Below is a small trained network, with its code and all its weights. Each question gives an input and a target symbol and asks what happens when units are switched off, that is, made to give their printed mean instead of their output.

import numpy as np


def w(rows, s, z=0):
    codes = np.array(rows[::2]) - 128.0
    scale = np.full(codes.shape[1], s)
    scale[-1] = z or s
    return codes * scale


def f(y):
    return np.maximum(y, 0)


def softmax(a):
    e = np.exp(a - a.max(-1, keepdims=True))
    return e / e.sum(-1, keepdims=True)


def log_softmax(a):
    a = a - a.max(-1, keepdims=True)
    return a - np.log(np.exp(a).sum(-1, keepdims=True))


def net(x, mask):
    ids = ['βεζηλξπσφψω'.index(c) for c in x.split()]
    T = len(ids)
    res = E[ids] + P[:T]
    r = res
    for j in range(2):
        rows = slice(4 * j, 4 * j + 4)
        q, k, v = (r @ M[0][rows].T for M in (Q, K, V))
        z = softmax(np.where(np.tri(T) > 0, q @ k.T / 4**0.5, -1e9)) @ v
        o = O[0][rows]
        res = res + np.where(mask[j], z, o[:, -1]) @ o[:, :-1]
    y = f(res @ A[0][:, :-1].T + A[0][:, -1])
    res = res + np.where(mask[2:10], y, B[0][:, -1]) @ B[0][:, :-1]
    return log_softmax(res[-1] @ U[:, :-1].T + U[:, -1])


Q, K, V, O, A, B = {}, {}, {}, {}, {}, {}
E = w([
[205,155,94,178,160,161,105,97,106],'β',
[154,162,98,122,159,131,95,107,86],'ε',
[156,203,67,100,142,95,110,143,98],'ζ',
[120,155,133,89,167,61,94,85,109],'η',
[195,110,162,146,167,76,205,55,148],'λ',
[172,167,69,126,116,157,206,111,68],'ξ',
[93,58,128,98,111,124,151,88,55],'π',
[138,200,125,251,81,137,113,97,68],'σ',
[100,185,109,154,165,102,187,165,112],'φ',
[59,174,85,120,110,161,74,55,138],'ψ',
[183,144,180,116,85,165,135,212,66],'ω',
],0.022)
P = w([
[160,28,17,190,161,101,82,227,106],'0',
[190,74,82,105,196,41,127,172,43],'1',
[177,78,114,122,215,85,151,173,13],'2',
[167,195,117,125,198,108,81,129,45],'3',
[157,156,134,118,190,113,145,131,69],'4',
[148,129,164,106,186,82,204,127,76],'5',
[141,182,198,92,189,133,154,118,59],'6',
[147,240,188,115,170,178,157,107,122],'7',
[85,169,183,88,116,93,241,133,106],'8',
[3,183,163,91,92,75,198,118,101],'9',
[86,201,187,25,96,210,193,118,107],'10',
],0.0084)
Q[0] = w([
[133,70,91,76,124,178,63,121,207],'H0',
[38,27,127,186,68,136,70,246,156],'H0',
[72,127,119,124,176,164,101,179,193],'H0',
[130,227,109,97,220,61,131,35,41],'H0',
[103,28,140,103,127,183,127,128,121],'H1',
[81,56,161,155,130,158,113,148,135],'H1',
[170,115,140,146,89,85,83,86,146],'H1',
[135,44,144,97,51,205,81,225,254],'H1',
],0.0098)
K[0] = w([
[199,120,55,173,200,51,156,75,40],'H0',
[213,117,11,130,189,141,32,164,155],'H0',
[235,26,99,96,145,146,125,85,158],'H0',
[64,212,213,113,43,194,232,85,169],'H0',
[139,66,2,151,102,177,103,101,44],'H1',
[211,181,68,171,161,149,92,106,168],'H1',
[118,182,95,85,184,145,200,157,80],'H1',
[205,40,62,196,229,33,37,161,108],'H1',
],0.0076)
V[0] = w([
[219,168,111,254,73,167,150,34,105],'H0',
[86,124,206,172,143,108,187,95,196],'H0',
[72,158,160,198,47,127,85,182,37],'H0',
[156,62,152,99,104,122,207,133,143],'H0',
[218,152,235,126,172,72,55,203,124],'H1',
[99,82,200,149,186,94,124,145,137],'H1',
[102,50,199,134,20,186,162,48,64],'H1',
[116,129,116,157,100,122,238,225,102],'H1',
],0.0097)
O[0] = w([
[150,56,110,8,146,60,141,174,132,252],'H0',
[154,98,49,165,140,146,228,159,78,135],'H0',
[56,106,172,141,96,34,174,141,93,165],'H0',
[206,132,115,121,77,186,172,109,109,110],'H0',
[139,88,139,189,48,222,103,184,93,129],'H1',
[183,85,158,203,132,148,110,36,67,122],'H1',
[169,117,175,128,73,81,126,96,155,118],'H1',
[154,122,219,72,143,154,181,110,115,152],'H1',
],0.011,0.016)
A[0] = w([
[143,116,254,145,94,156,129,194,156,192],'N0',
[202,243,114,90,142,142,134,146,161,252],'N1',
[78,143,209,119,118,117,207,168,100,128],'N2',
[106,167,99,129,123,140,147,203,169,91],'N3',
[129,84,79,148,64,99,89,41,163,203],'N4',
[82,126,135,100,129,153,98,71,149,113],'N5',
[219,105,120,87,92,113,108,190,196,230],'N6',
[89,143,94,246,154,151,106,63,101,24],'N7',
],0.0096,0.003)
B[0] = w([
[206,223,57,174,90,212,239,187,182,164],'N0',
[69,88,161,195,132,126,192,47,170,189],'N1',
[155,133,145,67,186,151,15,151,132,251],'N2',
[164,39,254,234,116,135,93,173,65,142],'N3',
[68,119,160,152,54,190,157,57,167,142],'N4',
[86,121,114,78,163,189,114,88,126,139],'N5',
[90,144,111,134,56,75,115,146,213,206],'N6',
[50,211,84,82,77,92,77,207,25,139],'N7',
],0.0073,0.024)
U = w([
[147,90,109,155,126,124,94,165,179,34],'β',
[177,100,122,135,158,142,65,118,146,102],'ε',
[105,45,187,135,106,170,118,134,125,140],'ζ',
[150,147,68,129,121,103,124,138,94,180],'η',
[206,104,1,118,131,102,156,131,81,253],'λ',
[39,106,97,65,109,187,175,136,188,104],'ξ',
[163,117,173,142,65,93,110,80,113,202],'π',
[201,103,139,94,56,56,108,116,79,87],'σ',
[168,113,160,95,217,154,153,107,47,91],'φ',
[191,201,91,199,216,20,138,143,136,16],'ψ',
[181,150,152,121,128,139,112,163,152,112],'ω',
],0.0077,0.005)

Each question gives the input, a string of symbols that net reads in full, and the target symbol t.
The units are the heads (4 rows each of Q, K, V and O) and the neurons (one row each of A and B). Each row of codes is followed by its name. A weight is (code - 128) times the scale printed after its matrix; where a second scale follows, it is the last column's (O, A, B and U).
mask holds one flag per unit, heads first, then neurons. A switched-off unit (its flag False) gives its mean, the last column of its rows in O or B, instead of its output. The means were averaged over made-up inputs and are rounded, as every weight is.
A unit's drop is (log p(t) with every unit on - log p(t) with that unit switched off) / (log p(t) with every unit on - log p(t) with every unit switched off).
The circuit of an input: a set's keep is (log p(t) with only the set's units on - log p(t) with every unit switched off) / (log p(t) with every unit on - log p(t) with every unit switched off). Starting from all 10 units, units are removed one at a time, each time the one whose removal leaves the highest keep (on an exact tie, the one counted first), for as long as the keep stays at least 0.8.
circuit, biggest first: the units of the circuit, biggest drop first
top k neurons: the k neurons with the biggest drops, biggest first
heads that matter: for each layer, one digit per head in row order, 1 if its drop is at least 0.15 and else 0, layers parted by /
input λ λ η ε, target λ: circuit, biggest first : [H0]
input β ζ σ β ζ λ σ σ ω ξ, target ω: circuit, biggest first : [H1; N0; N2]
input φ φ β, target φ: heads that matter : 01
input φ ε ξ σ σ σ σ σ η ξ, target σ: circuit, biggest first : [H0; N1]
input ψ ζ η λ λ φ σ β η φ, target φ: circuit, biggest first : [H1; N6]
input λ β β ω σ λ φ η, target φ: heads that matter : 01
input λ σ λ σ σ ξ σ σ λ β, target σ: circuit, biggest first : [H0; H1]
input η ε ξ, target ξ: circuit, biggest first : [H1; N1]
input λ σ φ φ η ε η, target η: circuit, biggest first : [H1; H0; N7]
input φ σ λ σ β λ ψ η σ, target ψ: heads that matter : 11
input ε σ ω σ, target ω: heads that matter : 01
input φ ε λ λ σ ω β, target ω: circuit, biggest first : [H1; N0]
input σ ξ σ η λ ξ β η, target ξ: top 2 neurons : [N2; N1]
input η λ σ φ λ σ, target φ: heads that matter : 01
input σ ε π σ σ η ε, target σ: heads that matter : 10
input ψ ξ η, target ψ: top 2 neurons : [N4; N2]
input ε π π η ψ σ η λ, target σ: heads that matter : 10
input λ σ π λ β, target π: heads that matter : 11
input ξ ζ η, target ξ: circuit, biggest first : [H1; H0; N2]
input λ λ λ ε ω β, target ω: heads that matter : 11
input σ σ λ η η ψ σ, target ψ: heads that matter : 01
input η β σ ζ, target σ: circuit, biggest first : [H0]
